Here is a tiny trained network, its code and every weight. The questions are about switching its units off for an input and a target symbol, where a switched-off unit gives its printed mean instead of its output.

import numpy as np


def w(rows, s, z=0):
    codes = np.array(rows[::2]) - 128.0
    scale = np.full(codes.shape[1], s)
    scale[-1] = z or s
    return codes * scale


def f(y):
    return np.maximum(y, 0)


def softmax(a):
    e = np.exp(a - a.max(-1, keepdims=True))
    return e / e.sum(-1, keepdims=True)


def log_softmax(a):
    a = a - a.max(-1, keepdims=True)
    return a - np.log(np.exp(a).sum(-1, keepdims=True))


def net(x, mask):
    ids = ['ΘΛΨαεζημπτφ'.index(c) for c in x.split()]
    T = len(ids)
    res = E[ids] + P[:T]
    u = 0
    for l in range(3):
        r = res
        for j in range(2):
            rows = slice(2 * j, 2 * j + 2)
            q, k, v = (r @ M[l][rows].T for M in (Q, K, V))
            z = softmax(np.where(np.tri(T) > 0, q @ k.T / 2**0.5, -1e9)) @ v
            o = O[l][rows]
            res = res + np.where(mask[u + j], z, o[:, -1]) @ o[:, :-1]
        u += 2
        y = f(res @ A[l][:, :-1].T + A[l][:, -1])
        res = res + np.where(mask[u : u + 4], y, B[l][:, -1]) @ B[l][:, :-1]
        u += 4
    return log_softmax(res[-1] @ U[:, :-1].T + U[:, -1])


Q, K, V, O, A, B = {}, {}, {}, {}, {}, {}
E = w([
[136,119,107],'Θ',
[86,101,132],'Λ',
[99,137,203],'Ψ',
[81,73,145],'α',
[99,2,155],'ε',
[80,177,123],'ζ',
[135,124,107],'η',
[73,121,128],'μ',
[180,95,152],'π',
[91,207,118],'τ',
[138,115,106],'φ',
],0.02)
P = w([
[232,169,20],'0',
[140,76,224],'1',
[147,73,220],'2',
[153,98,222],'3',
[143,55,243],'4',
[158,63,247],'5',
[148,55,238],'6',
[144,77,235],'7',
[142,64,250],'8',
[115,37,251],'9',
[145,64,249],'10',
[124,43,246],'11',
[106,64,235],'12',
],0.0019)
Q[0] = w([
[88,99,128],'0.h0',
[232,50,221],'0.h0',
[236,70,59],'0.h1',
[115,229,249],'0.h1',
],0.018)
K[0] = w([
[163,145,99],'0.h0',
[84,99,22],'0.h0',
[252,63,81],'0.h1',
[18,184,67],'0.h1',
],0.021)
V[0] = w([
[131,142,194],'0.h0',
[22,103,2],'0.h0',
[116,130,181],'0.h1',
[226,136,168],'0.h1',
],0.0069)
O[0] = w([
[118,83,163,177],'0.h0',
[99,255,67,208],'0.h0',
[144,186,106,226],'0.h1',
[103,239,122,5],'0.h1',
],0.0079,0.0012)
A[0] = w([
[141,86,16,2],'0.n0',
[136,113,104,60],'0.n1',
[232,79,109,51],'0.n2',
[254,30,211,107],'0.n3',
],0.0062,0.0048)
B[0] = w([
[101,155,116,128],'0.n0',
[76,82,132,128],'0.n1',
[70,190,187,132],'0.n2',
[156,255,73,252],'0.n3',
],0.0088,0.0016)
Q[1] = w([
[213,116,39],'1.h0',
[172,171,1],'1.h0',
[192,213,133],'1.h1',
[193,33,84],'1.h1',
],0.022)
K[1] = w([
[43,67,113],'1.h0',
[27,114,4],'1.h0',
[202,162,209],'1.h1',
[151,121,54],'1.h1',
],0.024)
V[1] = w([
[191,130,252],'1.h0',
[138,129,36],'1.h0',
[116,129,119],'1.h1',
[191,139,200],'1.h1',
],0.011)
O[1] = w([
[61,168,15,186],'1.h0',
[231,201,217,57],'1.h0',
[147,134,141,155],'1.h1',
[2,79,43,1],'1.h1',
],0.0082,0.0018)
A[1] = w([
[254,33,98,160],'1.n0',
[131,56,119,252],'1.n1',
[227,150,33,150],'1.n2',
[191,168,120,143],'1.n3',
],0.0092,0.0036)
B[1] = w([
[38,2,4,214],'1.n0',
[135,231,180,253],'1.n1',
[93,158,45,157],'1.n2',
[116,179,106,190],'1.n3',
],0.0099,0.004)
Q[2] = w([
[149,233,194],'2.h0',
[175,47,160],'2.h0',
[133,199,192],'2.h1',
[254,34,225],'2.h1',
],0.02)
K[2] = w([
[226,146,131],'2.h0',
[119,70,193],'2.h0',
[235,147,169],'2.h1',
[87,72,255],'2.h1',
],0.029)
V[2] = w([
[242,122,175],'2.h0',
[49,235,129],'2.h0',
[114,197,151],'2.h1',
[95,76,254],'2.h1',
],0.011)
O[2] = w([
[204,140,208,9],'2.h0',
[61,200,92,254],'2.h0',
[94,189,87,147],'2.h1',
[1,136,162,29],'2.h1',
],0.0093,0.0096)
A[2] = w([
[60,19,169,1],'2.n0',
[31,123,170,117],'2.n1',
[92,133,246,161],'2.n2',
[239,151,151,98],'2.n3',
],0.011,0.0071)
B[2] = w([
[247,222,195,168],'2.n0',
[180,103,148,254],'2.n1',
[70,87,135,220],'2.n2',
[86,103,98,170],'2.n3',
],0.015,0.0091)
U = w([
[180,23,133,120],'Θ',
[126,89,190,212],'Λ',
[42,83,123,96],'Ψ',
[150,133,203,241],'α',
[203,149,162,111],'ε',
[70,167,212,107],'ζ',
[178,29,133,127],'η',
[53,31,209,207],'μ',
[185,161,125,145],'π',
[101,255,199,2],'τ',
[188,11,126,110],'φ',
],0.0063,0.0049)

Each question gives the input, a string of symbols that net reads in full, and the target symbol t.
The units are the heads (2 rows each of Q, K, V and O) and the neurons (one row each of A and B). Each row of codes is followed by its name. A weight is (code - 128) times the scale printed after its matrix; where a second scale follows, it is the last column's (O, A, B and U).
mask holds one flag per unit, layer by layer, with each layer's heads first. A switched-off unit (its flag False) gives its mean, the last column of its rows in O or B, instead of its output. The means were averaged over made-up inputs and are rounded, as every weight is.
A unit's drop is (log p(t) with every unit on - log p(t) with that unit switched off) / (log p(t) with every unit on - log p(t) with every unit switched off).
The circuit of an input: a set's keep is (log p(t) with only the set's units on - log p(t) with every unit switched off) / (log p(t) with every unit on - log p(t) with every unit switched off). Starting from the 12 units with the biggest drops (on a tie, the unit counted first), units are removed one at a time, each time the one whose removal leaves the highest keep (on an exact tie, the one counted first), for as long as the keep stays at least 0.8.
units of the circuit, in order: the units of the circuit, biggest drop first
unit that matters most: the unit with the biggest drop
k most important neurons: the k neurons with the biggest drops, biggest first
k most important neurons of layer l: the k neurons of layer l with the biggest drops, biggest first
which heads matter: for each layer, one digit per head in row order, 1 if its drop is at least 0.15 and else 0, layers parted by /
input φ φ ε ζ α τ φ Λ τ ε, target ε: 3 most important neurons => [2.n0 1.n0 1.n3]
input τ α ζ φ π μ Θ τ μ, target τ: 2 most important neurons of layer 1 => [1.n0 1.n1]
input η τ Θ μ ε φ η μ Θ Θ μ Ψ, target Ψ: which heads matter => 00 / 11 / 10
input τ Θ π ε, target τ: unit that matters most => 0.h1
input τ Ψ Λ Ψ Θ φ φ μ η, target Ψ: units of the circuit, in order => [1.h0 2.h0 1.n0]
input τ μ Λ μ Λ τ μ α η π ζ, target τ: 3 most important neurons => [1.n0 1.n3 2.n1]
input π μ ζ π Θ π ζ, target π: units of the circuit, in order => [1.h0 0.n3 2.h1 1.n2]
input Θ Λ μ Ψ η α τ Θ φ, target Ψ: 2 most important neurons => [1.n0 2.n0]
input ζ α ζ Ψ φ α τ φ η ζ η, target Ψ: units of the circuit, in order => [1.h0 2.h0]
input Θ η φ Ψ τ, target Ψ: units of the circuit, in order => [0.h0 1.h0 2.h0]
input μ τ α ζ φ, target φ: 2 most important neurons => [1.n0 1.n2]
input Ψ η Λ Θ μ τ α μ η Ψ φ Λ, target Ψ: which heads matter => 00 / 10 / 10
input Ψ α Θ τ ε φ φ μ φ ζ α, target Ψ: units of the circuit, in order => [1.h0 2.h0]
input π π μ ζ μ Ψ φ π, target π: unit that matters most => 0.n3
input Λ Ψ ζ μ η η α ζ, target Ψ: units of the circuit, in order => [2.h0 1.h1]
input Ψ α α Λ π, target Ψ: units of the circuit, in order => [2.h0 1.h0]
input φ μ Θ ε μ, target μ: which heads matter => 10 / 10 / 11
input μ ζ Λ Θ ε φ, target φ: units of the circuit, in order => [1.n0 2.h0]
input π ζ μ, target π: 4 most important neurons => [0.n3 1.n2 2.n2 1.n0]
input μ φ φ α τ π φ φ, target μ: 2 most important neurons => [0.n3 1.n1]
input Λ α μ Θ η Ψ μ, target Ψ: units of the circuit, in order => [1.h0]
input π η τ Ψ τ Θ Λ φ ε η, target π: 4 most important neurons => [0.n3 1.n2 2.n2 1.n0]
input τ α μ ε μ η ε π η, target τ: units of the circuit, in order => [0.h1 1.n0 0.h0 2.h0]
input π τ ε η μ τ μ α Λ, target π: which heads matter => 10 / 10 / 11
input τ ζ η Ψ μ Θ η φ τ α τ Λ π, target τ: 2 most important neurons of layer 2 => [2.n1 2.n2]
